Below is a small trained network, with its code and all its weights. Each question gives an input and a target symbol and asks what happens when units are switched off, that is, made to give their printed mean instead of their output.

import numpy as np


def w(rows, s, z=0):
    codes = np.array(rows[::2]) - 128.0
    scale = np.full(codes.shape[1], s)
    scale[-1] = z or s
    return codes * scale


def norm(h):
    return h / np.sqrt((h * h).mean(-1, keepdims=True) + 1e-5)


def f(y):
    return np.maximum(y, 0)


def softmax(a):
    e = np.exp(a - a.max(-1, keepdims=True))
    return e / e.sum(-1, keepdims=True)


def log_softmax(a):
    a = a - a.max(-1, keepdims=True)
    return a - np.log(np.exp(a).sum(-1, keepdims=True))


def net(x, mask):
    ids = ['ΓΘΣΩδεζλξ'.index(c) for c in x.split()]
    T = len(ids)
    res = E[ids] + P[:T]
    u = 0
    for l in range(2):
        r = norm(res)
        for j in range(3):
            rows = slice(4 * j, 4 * j + 4)
            q, k, v = (r @ M[l][rows].T for M in (Q, K, V))
            z = softmax(np.where(np.tri(T) > 0, q @ k.T / 4**0.5, -1e9)) @ v
            o = O[l][rows]
            res = res + np.where(mask[u + j], z, o[:, -1]) @ o[:, :-1]
        u += 3
        y = f(norm(res) @ A[l][:, :-1].T + A[l][:, -1])
        res = res + np.where(mask[u : u + 4], y, B[l][:, -1]) @ B[l][:, :-1]
        u += 4
    return log_softmax(norm(res)[-1] @ U[:, :-1].T + U[:, -1])


Q, K, V, O, A, B = {}, {}, {}, {}, {}, {}
E = w([
[127,117,149,61],'Γ',
[135,148,205,148],'Θ',
[166,98,40,252],'Σ',
[151,64,161,115],'Ω',
[189,91,131,110],'δ',
[181,222,123,152],'ε',
[156,92,124,59],'ζ',
[127,132,184,141],'λ',
[120,119,163,155],'ξ',
],0.019)
P = w([
[249,122,113,204],'0',
[87,144,79,140],'1',
[104,118,95,115],'2',
[155,176,227,168],'3',
[91,154,85,95],'4',
[104,116,98,108],'5',
[169,162,230,171],'6',
[89,157,87,76],'7',
[103,113,102,103],'8',
[178,148,231,179],'9',
[90,159,89,68],'10',
],0.015)
Q[0] = w([
[102,108,120,161],'0.h0',
[117,91,175,121],'0.h0',
[171,145,90,126],'0.h0',
[180,133,143,157],'0.h0',
[82,169,92,114],'0.h1',
[147,139,143,213],'0.h1',
[198,110,102,116],'0.h1',
[236,122,142,109],'0.h1',
[95,104,200,167],'0.h2',
[159,114,126,71],'0.h2',
[159,255,126,81],'0.h2',
[107,1,208,112],'0.h2',
],0.017)
K[0] = w([
[197,115,148,177],'0.h0',
[127,143,164,168],'0.h0',
[148,127,148,116],'0.h0',
[92,144,93,161],'0.h0',
[43,185,85,121],'0.h1',
[141,45,113,149],'0.h1',
[255,185,50,161],'0.h1',
[226,138,123,102],'0.h1',
[114,119,236,162],'0.h2',
[167,95,119,17],'0.h2',
[138,236,88,129],'0.h2',
[91,84,214,107],'0.h2',
],0.014)
V[0] = w([
[130,48,97,42],'0.h0',
[85,149,120,128],'0.h0',
[158,184,110,133],'0.h0',
[208,176,161,178],'0.h0',
[171,192,58,155],'0.h1',
[136,129,111,133],'0.h1',
[155,83,154,170],'0.h1',
[222,175,66,133],'0.h1',
[173,188,152,85],'0.h2',
[126,151,77,170],'0.h2',
[130,125,1,137],'0.h2',
[171,114,166,135],'0.h2',
],0.0072)
O[0] = w([
[134,133,68,173,147],'0.h0',
[76,106,69,65,62],'0.h0',
[135,171,153,157,110],'0.h0',
[126,100,38,234,213],'0.h0',
[202,141,150,10,131],'0.h1',
[173,114,123,156,130],'0.h1',
[164,98,160,48,227],'0.h1',
[147,145,228,70,211],'0.h1',
[66,33,59,253,153],'0.h2',
[126,103,43,123,40],'0.h2',
[133,75,82,140,1],'0.h2',
[134,142,64,199,197],'0.h2',
],0.0043,0.0023)
A[0] = w([
[133,161,175,127,255],'0.n0',
[160,40,91,43,8],'0.n1',
[227,101,94,119,160],'0.n2',
[125,7,87,111,86],'0.n3',
],0.012,0.0049)
B[0] = w([
[144,137,142,180,255],'0.n0',
[169,138,78,7,221],'0.n1',
[56,118,107,90,243],'0.n2',
[199,127,191,86,205],'0.n3',
],0.015,0.0063)
Q[1] = w([
[101,143,156,153],'1.h0',
[159,105,121,147],'1.h0',
[144,134,97,90],'1.h0',
[253,149,139,156],'1.h0',
[172,111,146,131],'1.h1',
[137,158,87,95],'1.h1',
[162,125,112,108],'1.h1',
[81,189,93,122],'1.h1',
[120,152,144,112],'1.h2',
[181,105,140,136],'1.h2',
[126,167,101,131],'1.h2',
[142,89,165,157],'1.h2',
],0.034)
K[1] = w([
[124,139,132,158],'1.h0',
[155,80,107,137],'1.h0',
[140,156,109,80],'1.h0',
[252,108,119,134],'1.h0',
[151,73,130,49],'1.h1',
[142,164,125,129],'1.h1',
[142,140,125,114],'1.h1',
[137,224,140,204],'1.h1',
[143,155,144,105],'1.h2',
[127,67,141,119],'1.h2',
[166,145,101,135],'1.h2',
[96,68,158,140],'1.h2',
],0.033)
V[1] = w([
[115,47,63,145],'1.h0',
[134,199,46,119],'1.h0',
[165,251,92,151],'1.h0',
[150,126,41,85],'1.h0',
[173,246,110,145],'1.h1',
[138,124,77,97],'1.h1',
[136,76,98,159],'1.h1',
[203,110,124,117],'1.h1',
[210,218,126,134],'1.h2',
[120,151,72,97],'1.h2',
[89,159,98,125],'1.h2',
[122,215,165,131],'1.h2',
],0.017)
O[1] = w([
[124,73,60,165,190],'1.h0',
[30,143,160,131,68],'1.h0',
[31,253,153,134,18],'1.h0',
[51,82,132,193,216],'1.h0',
[203,140,121,187,52],'1.h1',
[118,170,107,101,228],'1.h1',
[100,169,154,133,128],'1.h1',
[134,185,110,85,255],'1.h1',
[189,160,40,114,136],'1.h2',
[135,74,118,135,132],'1.h2',
[113,103,109,160,59],'1.h2',
[115,102,34,120,21],'1.h2',
],0.013,0.0039)
A[1] = w([
[133,116,112,18,185],'1.n0',
[248,81,104,119,74],'1.n1',
[175,140,65,38,3],'1.n2',
[67,19,63,68,18],'1.n3',
],0.011,0.0062)
B[1] = w([
[152,134,78,250,255],'1.n0',
[51,112,180,166,207],'1.n1',
[91,89,182,178,182],'1.n2',
[131,195,155,59,185],'1.n3',
],0.015,0.0082)
U = w([
[178,166,56,178,140],'Γ',
[75,226,164,122,180],'Θ',
[48,122,242,63,224],'Σ',
[240,59,199,105,12],'Ω',
[160,180,116,40,215],'δ',
[8,186,121,210,1],'ε',
[139,167,139,22,243],'ζ',
[183,179,187,185,62],'λ',
[91,83,193,232,11],'ξ',
],0.015,0.005)

Each question gives the input, a string of symbols that net reads in full, and the target symbol t.
The units are the heads (4 rows each of Q, K, V and O) and the neurons (one row each of A and B). Each row of codes is followed by its name. A weight is (code - 128) times the scale printed after its matrix; where a second scale follows, it is the last column's (O, A, B and U).
mask holds one flag per unit, layer by layer, with each layer's heads first. A switched-off unit (its flag False) gives its mean, the last column of its rows in O or B, instead of its output. The means were averaged over made-up inputs and are rounded, as every weight is.
A unit's drop is (log p(t) with every unit on - log p(t) with that unit switched off) / (log p(t) with every unit on - log p(t) with every unit switched off).
The circuit of an input: a set's keep is (log p(t) with only the set's units on - log p(t) with every unit switched off) / (log p(t) with every unit on - log p(t) with every unit switched off). Starting from the 12 units with the biggest drops (on a tie, the unit counted first), units are removed one at a time, each time the one whose removal leaves the highest keep (on an exact tie, the one counted first), for as long as the keep stays at least 0.8.
units of the circuit, in order: the units of the circuit, biggest drop first
unit that matters most: the unit with the biggest drop
top k neurons in layer l: the k neurons of layer l with the biggest drops, biggest first
drop when u is switched off: that unit's drop, to one decimal
input λ Γ λ, target λ: top 2 neurons in layer 0 -> 0.n2, 0.n1
input Σ ε ε Θ Ω ζ ζ ξ λ, target λ: top neuron in layer 0 -> 0.n2
input Γ Ω Σ Γ ζ Ω Γ λ λ Σ, target Σ: units of the circuit, in order -> 1.h2, 1.h1
input δ ξ δ ζ, target ξ: units of the circuit, in order -> 0.n2, 1.h0
input Γ δ Γ Γ ξ Γ, target Γ: top 2 neurons in layer 0 -> 0.n3, 0.n1
input Γ δ ζ δ δ δ ζ, target Σ: units of the circuit, in order -> 0.n2, 1.h1
input Γ Σ δ λ Ω Ω ε Ω λ Θ, target Σ: top 2 neurons in layer 0 -> 0.n2, 0.n1
input δ Γ Θ ζ Ω Θ Ω, target ξ: units of the circuit, in order -> 1.h0, 0.n2
input ε δ Θ λ Θ Ω Γ Ω ε, target ε: units of the circuit, in order -> 1.h0, 0.h2
input Γ Θ ζ ε, target Σ: top 2 neurons in layer 0 -> 0.n2, 0.n1
input ξ λ δ Ω Θ, target λ: top 3 neurons in layer 0 -> 0.n1, 0.n0, 0.n2
input Ω δ λ ε δ ξ Θ, target Ω: units of the circuit, in order -> 1.h0, 0.n2
input ξ λ ξ ε Ω Γ δ δ ζ Ω, target λ: top 2 neurons in layer 0 -> 0.n1, 0.n2
input δ Σ Σ Ω λ δ ε Σ Ω ε, target ξ: unit that matters most -> 0.n2
input ξ Θ δ, target δ: top 2 neurons in layer 1 -> 1.n0, 1.n3
input ε Γ ζ Γ ε Ω ε ε Θ, target Θ: top 2 neurons in layer 0 -> 0.n2, 0.n0
input δ λ Σ ξ δ, target ζ: top 3 neurons in layer 0 -> 0.n2, 0.n1, 0.n3
input Γ Σ Σ Θ Θ Σ ε δ, target Γ: top 2 neurons in layer 1 -> 1.n0, 1.n2
input ξ Ω ε δ Σ Γ Γ, target λ: top 2 neurons in layer 0 -> 0.n2, 0.n1
input ζ λ Γ Γ ε λ ζ Γ Σ ξ Θ, target Γ: units of the circuit, in order -> 1.h2
input Ω λ δ ξ Ω δ Γ Σ Ω Γ Γ, target Σ: top 3 neurons in layer 0 -> 0.n1, 0.n3, 0.n2
input δ ε Ω λ Ω Θ δ, target ξ: top 2 neurons in layer 0 -> 0.n1, 0.n2
input Γ Ω ε ζ ε ξ λ, target Σ: top 2 neurons in layer 0 -> 0.n1, 0.n2
input λ δ Ω ξ Ω Γ Γ Γ ε, target ε: drop when 0.n1 is switched off -> 0.3
input λ δ δ ζ Γ Ω Γ δ λ Ω Θ, target λ: drop when 0.h2 is switched off -> 0.1
input Γ ξ Ω Σ ξ δ ζ, target Σ: drop when 0.n1 is switched off -> 1.2
input ζ λ δ Θ δ, target ζ: drop when 0.n1 is switched off -> 0.3
input ε Σ Ω ε δ ε ξ, target Θ: units of the circuit, in order -> 1.h0
